In the rows, zero is written as 128.
Each row of numbers stands for one element and depends on some of the facts below. Use the named rows to name the rest.

Some facts about the elements:
pebral Φ kiras; mazilu Φ plovus; tukluda Φ regruril; klovam Φ kopen; sabrik Φ flifabo; koson Φ segon; gredror Φ pobiflu
brestul Φ pafo; pobiflu Φ bristur; skeflal Φ ruzun; roral Φ brelem; klakli Φ gatraven; sobrafum Φ pemano; bristur Φ sefu
naba Φ stedo; brukan Φ klakli; gazem Φ giren; gistu Φ mupli; flagrem Φ broflan; zedris Φ drikel; rotri Φ lanur
stedo Φ vibrol; vedri Φ drivuk; legar Φ zagril; diplor Φ stegros; pemano Φ daskar; givi Φ plodror; brotror Φ brodro
zester Φ diplor; brabrin Φ pebral; togril Φ driklor; grirom Φ mazilu; plovus Φ pobrim; lanur Φ grubude; bitror Φ viduzun
regruril Φ tretrak; dovem Φ dribun; drate Φ sobrafum; gudul Φ gete; zufa Φ ravas; brekal Φ vedrus; semek Φ folaro
vopese Φ budre; fletror Φ dudel; klemek Φ kifa; sefu Φ greskes; mipek Φ retas; kifa Φ grirom; zubok Φ droplazis
stagel Φ zostis; kleta Φ klagas; feple Φ semek; doma Φ nono; navene Φ skekas; giren Φ brugo; stegros Φ roral
stofimor Φ skurel; klagas Φ vopese; gete Φ gredol; teska Φ brukan; flifabo Φ stutuk; grevul Φ tufos; drusos Φ gigrafal
skurel Φ rofim; daflo Φ togril; klagun Φ zedrogrun; gaplor Φ brekal; broflan Φ kuzadur; vagur Φ gulur; stutuk Φ rotri
lelir Φ ladram; viduzun Φ kleta; pabrige Φ remul; biflar Φ vusir; klofek Φ zufa; pobrim Φ redem; vusir Φ grevul
pafo Φ drusos; vedrus Φ gredror; plodror Φ klagun; plipam Φ pustos; zostis Φ gulofik; kegal Φ naba; plezigen Φ skufla
skebul Φ navene; pagol Φ vestel; ladram Φ suklonek; greskes Φ grirus; budre Φ skeflal; pebral ω 815; mazilu ω 751
tukluda ω 751; brugo ω 815; tretak ω 751; klovam ω 751; sabrik ω 815; koson ω 815; kistir ω 815
gredror ω 751; brestul ω 751; pobiflu ω 751; skeflal ω 751; roral ω 751; segon ω 815; vibrol ω 751
skekas ω 751; klakli ω 751; sobrafum ω 751; bristur ω 751; mupli ω 815; naba ω 751; brukan ω 751
gazem ω 815; gistu ω 815; flagrem ω 751; mupon ω 751; furis ω 751; dudel ω 815; grubude ω 751
vestel ω 751; zedris ω 751; beze ω 815; rotri ω 815; klogrim ω 751; stedo ω 751; vedri ω 751
folaro ω 751; legar ω 751; diplor ω 751; pemano ω 815; givi ω 815; tubra ω 815; lusi ω 815
droplazis ω 751; brotror ω 815; kuzadur ω 815; deflan ω 815; zester ω 751; ruzun ω 751; brabrin ω 751
togril ω 751; redem ω 751; grirom ω 815; plovus ω 751; lanur ω 751; mostil ω 751; skufla ω 815
bitror ω 751; regruril ω 751; brodro ω 751; dovem ω 751; drate ω 751; gudul ω 751; zufa ω 751
stafi ω 751; brekal ω 815; semek ω 751; drivuk ω 751; daskar ω 815; mafi ω 751; vopese ω 751
fletror ω 751; klemek ω 815; sefu ω 751; tufos ω 751; mipek ω 751; kifa ω 751; remul ω 815
zubok ω 751; zagril ω 815; stagel ω 751; kleta ω 751; pluko ω 751; rofim ω 815; feple ω 751
dostes ω 815; doma ω 751; navene ω 751; gigrafal ω 815; giren ω 751; tradruk ω 751; kiras ω 751
gulur ω 815; stegros ω 751; stofimor ω 751; klagas ω 815; gredol ω 815; pustos ω 751; gulofik ω 751
dramus ω 751; gete ω 751; teska ω 751; retas ω 751; flifabo ω 751; brelem ω 751; grunik ω 751
grevul ω 751; gregran ω 751; drusos ω 751; driklor ω 751; skurel ω 751; daflo ω 751; tristeflo ω 815
pesidas ω 751; klagun ω 815; gaplor ω 815; broflan ω 751; vagur ω 751; suklonek ω 815; gebil ω 751
stutuk ω 751; lelir ω 751; badas ω 751; viduzun ω 751; zedrogrun ω 815; pabrige ω 751; trote ω 751
biflar ω 751; flolos ω 815; klofek ω 751; skelum ω 751; pobrim ω 751; vusir ω 751; kopen ω 751
grirus ω 751; ravas ω 751; kozer ω 815; gatraven ω 815; pafo ω 751; vedrus ω 815; greklo ω 751
plodror ω 751; sebre ω 815; flude ω 751; flizubren ω 815; plipam ω 751; zostis ω 751; nono ω 815
kegal ω 815; plezigen ω 751; drikel ω 815; skebul ω 751; pagol ω 815; ladram ω 751; greskes ω 815
budre ω 751; tretrak ω 751; skubrul ω 815; dribun ω 751; loklin ω 751; tosun ω 815; pebral Σ dribun
gredror Σ skebul; gredror Σ vagur; gredror Σ diplor; gredror Σ drate; gredror Σ zester; brestul Σ lusi; brestul Σ plezigen
vibrol Σ sebre; mupli Σ regruril; mupli Σ tretak; mupli Σ kopen; mupli Σ klagas; gazem Σ kistir; gazem Σ roral
gazem Σ givi; gazem Σ brabrin; gazem Σ sebre; gistu Σ stafi; gistu Σ beze; gistu Σ gatraven; dudel Σ brotror
klogrim Σ vedrus; klogrim Σ mazilu; klogrim Σ folaro; stedo Σ driklor; stedo Σ redem; stedo Σ biflar; stedo Σ flizubren
legar Σ gebil; legar Σ tradruk; pemano Σ rotri; droplazis Σ deflan; kuzadur Σ budre; kuzadur Σ vagur; kuzadur Σ mafi
grirom Σ plodror; grirom Σ gete; grirom Σ naba; mostil Σ brekal; mostil Σ roral; mostil Σ lanur; bitror Σ zostis
mipek Σ gaplor; mipek Σ flifabo; mipek Σ sebre; remul Σ tukluda; kleta Σ ladram; kleta Σ zostis; kleta Σ driklor
kleta Σ pobrim; kleta Σ pluko; stofimor Σ kiras; stofimor Σ greskes; stofimor Σ flagrem; stofimor Σ dostes; gredol Σ gebil
dramus Σ flifabo; dramus Σ skufla; dramus Σ zufa; dramus Σ diplor; teska Σ mupon; teska Σ grubude; teska Σ beze
teska Σ broflan; retas Σ lelir; retas Σ driklor; retas Σ sebre; grevul Σ gebil; grevul Σ dribun; grevul Σ sobrafum
grevul Σ togril; grevul Σ naba; gregran Σ grunik; gregran Σ naba; tristeflo Σ drate; badas Σ flude; badas Σ lusi
badas Σ mazilu; badas Σ feple; badas Σ dovem; trote Σ furis; trote Σ gulur; trote Σ ruzun; trote Σ klovam
flolos Σ dribun; flolos Σ sebre; klofek Σ navene; klofek Σ vagur; klofek Σ driklor; klofek Σ pesidas; skelum Σ gebil
skelum Σ driklor; grirus Σ flude; grirus Σ rotri; grirus Σ tretak; grirus Σ tubra; ravas Σ togril; pafo Σ gebil
pafo Σ nono; plipam Σ driklor; plipam Σ pesidas; plipam Σ greklo; plipam Σ klagas; drikel Σ rotri; drikel Σ brugo
drikel Σ feple; pagol Σ ruzun; pagol Σ beze; skubrul Σ lelir; skubrul Σ tretrak; tosun Σ brelem

Named rows:
gebil: [100 103 126 126 154 130 155 132 151 110  98  79  92 115 163 115 163  68
  44 124 146  81 145 106 100 122 144]
pluko: [ 95 104 127 111 126 131 145 137 157 116 115  71 100 112 166 105 168  82
  44 103 137 111 157 126 109 141 110]
pobiflu: [ 79  98 118 125 122 115 119 126 129 107  97  92 115 127 140  96 153  86
  79  88 117  95 129 139 111 137 121]
klofek: [ 86  84 134  91  77 134 114 128 157 129 108  51 102 113 143  88 189 118
  55  69 138 123 152 120 107 144  91]
vagur: [ 83 104 129  98 120 132 164 110 139  99 138  44 104  96 151  96 168  82
  64 107 122 103 181 127  95 141 113]
pesidas: [ 89 101 138 101 131 130 153 133 152 109 122  68 102 103 166 113 176  83
  44 110 126 109 172 123 105 153 111]
ladram: [ 93  94 149 105 133 129 148 116 158 111 113  77  99 112 167 105 174  96
  41 101 141 102 154 125  95 139 111]
kistir: [146  75 149  91 150 102 107 132 144 108 147  82 131 111 155 102 139  95
 102  91 148  76 177  97 122 102 146]
brukan: [ 68 103 110 118 127 115 116 133 132 115 101  88 123 110 138 104 158  80
  79  94 113  93 130 139 113 138 121]
daflo: [ 74 105 102 115 112 131 119 129 118 120  97  59 113 123 118  98 164  74
  76  85 129  94 141 147 104 131 131]
greklo: [ 92 103 140 102 123 129 144 138 153 115 112  64  97 112 166 106 171  88
  37 111 130 111 160 132 103 154 102]
drusos: [ 77  96 115 121 127 115 122 125 129 119  96  89 124 124 140  98 161  88
  71  79 121  94 132 145 105 136 124]
semek: [ 75  95 125 120 125 118 122 121 122 116 100  92 115 126 142  97 152  85
  78  90 120  91 132 140 109 131 126]
brodro: [ 75  89 120 122 133 108 121 128 133 113  99 115 123 125 158 108 155  86
  79  91 113  95 128 133 114 132 117]
badas: [ 67  85 142 115  92 124  66 143 128 131  61  83 146 128 155 105 149 118
  59  88 134 104 133 160 118 182  92]
vopese: [ 82  94 115 125 122 114 121 123 122 112  94  92 113 132 138  96 156  77
  71  86 119  99 133 128 110 130 118]
deflan: [137  96 156 104 155 112  79 129 133 106 128  89 135 123 158 102 124  76
 104  72 146  68 174 124 132 107 145]
zubok: [ 87  89 104 131 107 115 115 127 117 109  94  84 126 144 152  95 166  72
  73  80 125  92 149 147  96 109 126]
viduzun: [ 85 104 114 125 118 112 114 125 120 111  96  88 117 130 141 100 152  79
  79  90 121  94 137 137 113 131 121]

Name these rows:
No name comes twice in this set of rows, the named rows included.
[ 78 102 128 124 149 130 136 125 147 114  88  81  95 115 149 120 155  73
  59 135 141  72 125  98 107 117 145] => naba
[148 101 183  78 156 128  96 148 156 114 138  66 120 112 178 111 134  88
  64 101 169  88 208 120 130 135 127] => klagas
[ 73 108 116 124 140 104 129 137 121 110 104 101 126 124 141  98 141  68
  86 109 108  90 126 129 115 136 133] => kiras
[145  90 153  91 167 116 126 135 150 102 153  77 116 106 168 107 137  82
  91 106 152  72 191  93 116 105 150] => sebre
[101  88 120 121 158 116 161 141 146 109 102 103  95 111 164 106 156  80
  49 123 131  84 131 104  98 129 145] => dribun
[146  98 170  83 151 122  97 142 167 111 141  73 113 108 174 108 147  91
  72  85 168  94 201 108 124 119 125] => flizubren
[119 123 153 107 130 120  40 124 156 126 122  75 111 122 140 100 134  70
  96  22 147  92 169 124 156  68 120] => pagol
[ 85 139 109 132 146 117 130 111 140 101  98  60 100 115 115 107 157  58
  67  69 118  94 136 148 117 117 130] => klovam
[152  83 160  83 155 102 119 138 140 110 161  95 128 112 158  99 136  85
  95  73 140  92 190 101 122 126 130] => skufla
[137  83 169  74 123 110  77 151 159 134 146  89 121 103 164 101 152 109
  94  49 139 111 180 102 138 128 100] => kuzadur
[ 95  90 124 107  93 122 104 145 152 131  99  72 101 119 156  94 181 106
  47  75 135 130 139 110 119 143  88] => kleta
[ 96  76 134 103 100 116 126 138 157 129 106  97  99 122 164 100 178 115
  50  73 133 124 131  99 112 143  98] => retas
[103  92 125 117 143 110 151 132 146 102 112 102 112 121 161 106 160  96
  52 101 120 102 143 118 102 146 119] => tretrak
[ 79  84 129 103 104 116 134 130 146 125 120  97 100 106 146 105 159 100
  70  97 124 107 120  89 111 144 119] => vibrol

Now the same elements, written a new way:
Known rows:
stedo: [158 124 129 161 152 101 130 132 168 184 111 133  98 173 125 116  44  63
  87 162 105 107 107  75  68 142]
gistu: [123  26 169 177 109 100 137 141 141 136  62 199  97 161 125 170 173  84
  98 212  90  98 136  97 115 144]
ravas: [163  67 152 151 130  74 105 117 169 195 122 129 102 178 174 121  82 105
  99 135  96 111 107 134  88 145]
flude: [142 166 107  99 115 129 119 123 137 123 164 112 142 126 119 131 108 143
 132  86 124 127 109 145 156 110]
kegal: [114 128 133 144  96 169 149 142  91  64 105 161 152 104 102 157 181 126
 141 172 126 130 161 132 154 123]
loklin: [120 151 102 117 141 130 116 119 115 129 163 106 132 123 122 116 116 144
 138  98 137 137 122 139 134 119]
kopen: [129 154 103 116 127 131 119 123 124 136 157 116 124 119 132 107 102 155
 136  91 146 133 129 154 126 116]
pesidas: [114 177  95 124 153 142 135 130 118 130 156 118 117 116  97 105  92 130
 133 107 147 133 125 117 120 112]
kiras: [127 151 100 118 130 129 117 124 116 136 158 118 123 120 137 106 101 156
 137  94 145 130 130 160 124 118]
regruril: [122 155 100 118 135 132 116 123 115 129 166 114 131 125 120 117 108 145
 136  98 134 132 122 145 138 116]
stagel: [113 151  95 123 148 133 113 117 103 120 174 107 139 134 109 131 122 132
 137 105 121 138 117 127 144 118]
kistir: [116 132 142 131  91 166 150 145 101  75  90 155 149  97 123 140 182 140
 142 163 148 126 171 138 145 137]
beze: [ 81  72 130 156 108 144 141 139  87  92  96 195  97  99 108 141 196 161
 141 159 147 123 168 151 140 117]
brabrin: [110 158  93 119 148 131 104 115 100 123 168  99 148 133 119 131 126 128
 134 104 126 136 119 125 146 126]
vestel: [126 153 105 117 132 132 117 121 120 136 157 112 125 121 135 104 103 155
 139  94 146 133 132 156 124 120]
zedrogrun: [132 128 140 142  79 168 152 147 108  81  90 172 138  90 131 129 159 151
 145 164 155 124 181 161 134 128]
deflan: [115 119 142 135  92 162 153 146 107  75  92 167 136  95 111 142 179 143
 142 160 144 125 165 141 148 125]
nono: [140 119 163 138  90 172 164 146 115  73  97 152 147  88 128 121 161 149
 158 161 145 143 180 165 124 129]
bristur: [130 137  97 114 209 112 147 129 134 109  98  89 138 133 137 127 120 139
 123  65 178 157 122 144 168  74]

Which element is each row?
No name comes twice in this set of rows, the named rows included.
[150  58 150 151 144  71 100 117 159 191 125 131 101 181 160 136 103  96
  96 138  86 115  96 116 102 143] => gregran
[131 109 140 133 150 148 180 155 125  60  37 151 144 101 130 147 183 140
 131 133 184 144 167 149 170  87] => greskes
[177  41 179 166 152  80 101 100 151 182 140  91 143 187 186 130  96  94
 114 152  63 149 108 146  77 159] => grevul
[152  44 192 166  89 110 121 134 142 136  48 155 144 162 188 156 176  84
 100 209 100 106 151 114 107 183] => pebral
[116 160  88 130 148 139 116 119 100 122 170 112 139 130 100 126 106 122
 133 113 123 138 119 123 139 115] => biflar
[121 120 111 127 144 124 107 109 103 132 174 104 135 129 138 120 125 152
 145  97 123 147 127 163 132 122] => togril
[155 135 130 142 126  88  71 115 152 200  81  86 150 191 235 109  90  73
  76 158 137  91 125  84  88 205] => vibrol
[138 119 132 141 143  83  78 113 146 187 102  90 150 197 190 141 115  57
  78 158 105 102 103  62 112 188] => mipek
[210  35 250 184 109 134 182 142 173 119  73 138 152 134 154 127 120  84
 137 216  69 156 161 148  51 157] => gredol
[136  40 196 116  72 143 159 177 148 135  51 163  60 172 172 162 202 103
  96 195  83 157  88  90  75 151] => grirom
[143  49 176 166  93 106 147 150 160 139  50 193 101 149 135 157 152  87
  98 204 101  95 140 102 108 147] => tristeflo

The same elements again, as new rows of numbers:
Some elements and their rows:
klofek: [153 144  98 147 203 134 130  71 170 145 190  97 107 165 146  52 125 112
 127 124 133 125 152 153 114 128 125]
feple: [139 120 124 130 128 121 148 141 121 134 120 152 139 112 117 153 112 127
 122 117 147 127 143 112 120 132 128]
stegros: [123 116 133 125 110 118 137  99 118 126 121 129 138 125 116 149 122 118
 125 110 128 124 127 134 124 126 125]
diplor: [111 109 130 122 110 117 137 106 115 122 126 126 138 126 124 148 124 122
 126 107 130 124 131 136 118 124 126]
stedo: [142 150 121 146 187 137 131  50 169 140 178 108 123 162 129  58 119 131
 129 138 121 126 132 137 131 126 112]
biflar: [140 113 122 128 118 116 140 127 123 128 131 131 118 128 121 147 125 107
 123 113 136 116 153 137 118 128 134]
gregran: [ 70 132 109 131 170 148 116  90 137 114 153 143 134 120 141  70 144 152
 139 169 116 140 126  91 111 146 122]
flifabo: [114 115 132 128 121 118 136 135 113 127 127 136 132 130 112 148 129 107
 134 121 121 119 119 136 119 124 137]
sabrik: [176 124 139 124 120 112 127 178 126 129 106 132 126 139 146 140 142 129
 134 117 139 122 140 133 147 120 130]
kegal: [182 124 151 126 107 116 129 154 123 125 107 135 129 138 142 132 130 143
 136 119 150 122 146 135 147 119 121]
folaro: [116 123 146 126 106 134 136 120 119 123 128 125 140 123 110 157 117 124
 121 112 128 125 129 131 122 122 129]
plezigen: [128 112 118 120 116 112 141 118 119 130 128 139 121 123 130 156 128 120
 128 118 136 123 133 120 122 125 128]
brestul: [ 90 136  81 132 184 138 126 106 140 134 155 142 120 113 151  70 128 153
 128 149 126 145 137 109 112 150 119]
flagrem: [121 106 111 126 120 114 134 127 119 126 121 129 121 121 125 157 132 108
 126 111 139 123 135 124 111 130 136]
mazilu: [125 119 133 125 113 128 140 129 120 126 128 136 136 117 117 151 116 126
 123 115 137 124 134 122 119 126 130]
kopen: [109 116 124 126 111 118 134 101 122 127 120 117 157 126 114 163 123 114
 120 105 119 131 101 135 125 123 129]
gatraven: [147 132 145 122  88 131 114 161 121 121 108 102 132 130 144 146 129 142
 126 110 137 138 116 142 147 112 128]
brukan: [120 115 119 126 104 122 131 111 123 126 122 121 123 118 118 160 117 106
 123 109 140 128 119 133 118 126 130]
grirus: [ 95 162 101 137 217 153 143 149 151 160 153 162 176 108 121  95 109 173
 120 145 112 155  90  71 128 144 118]

Which element is each row?
No name comes twice in this set of rows, the named rows included.
[151 175 103 134 219 150 132 214 160 167 133 169 160 113 153  86 120 190
 126 156 125 157  96  74 152 143 116] => pemano
[135 111 118 124 114 118 141 112 129 124 142 119 118 135 131 148 128 111
 131 105 146 119 141 132 114 119 129] => vagur
[134 170 117 127 185 148 118 172 156 142 152 124 140 142 160  79 143 171
 137 154 113 145  90 104 154 120 119] => mupli
[125 105 127 132 114 113 135 111 118 125 119 141 130 129 118 144 119 110
 131 115 144 119 130 131 116 129 128] => brabrin
[185 146 130 126 160 124 146 232 135 164  99 161 173 116 130 166 118 156
 117 115 133 139 100  97 159 127 126] => rotri
[128 130 126 116 101 123 139 122 115 132 133 121 112 109 123 153 119 128
 112 115 114 122 167 163 133 132 129] => ladram
[ 80 136 104 131 178 145 123  90 142 120 171 119 136 136 153  61 137 155
 138 135 124 140 136 117 109 131 123] => gredror
[126 158 119 130 175 147 109 148 150 130 152 107 144 150 163  57 143 164
 134 142 117 150 115 132 144 122 124] => kuzadur
[109 119 123 127 107 128 128 129 123 126 121 115 136 123 111 165 121 106
 121 114 124 127 109 129 117 124 139] => pustos
[158 154 152 113  90 129 123 168 115 134 113 115 119 115 139 143 126 155
 114 123 107 132 156 169 163 124 124] => suklonek

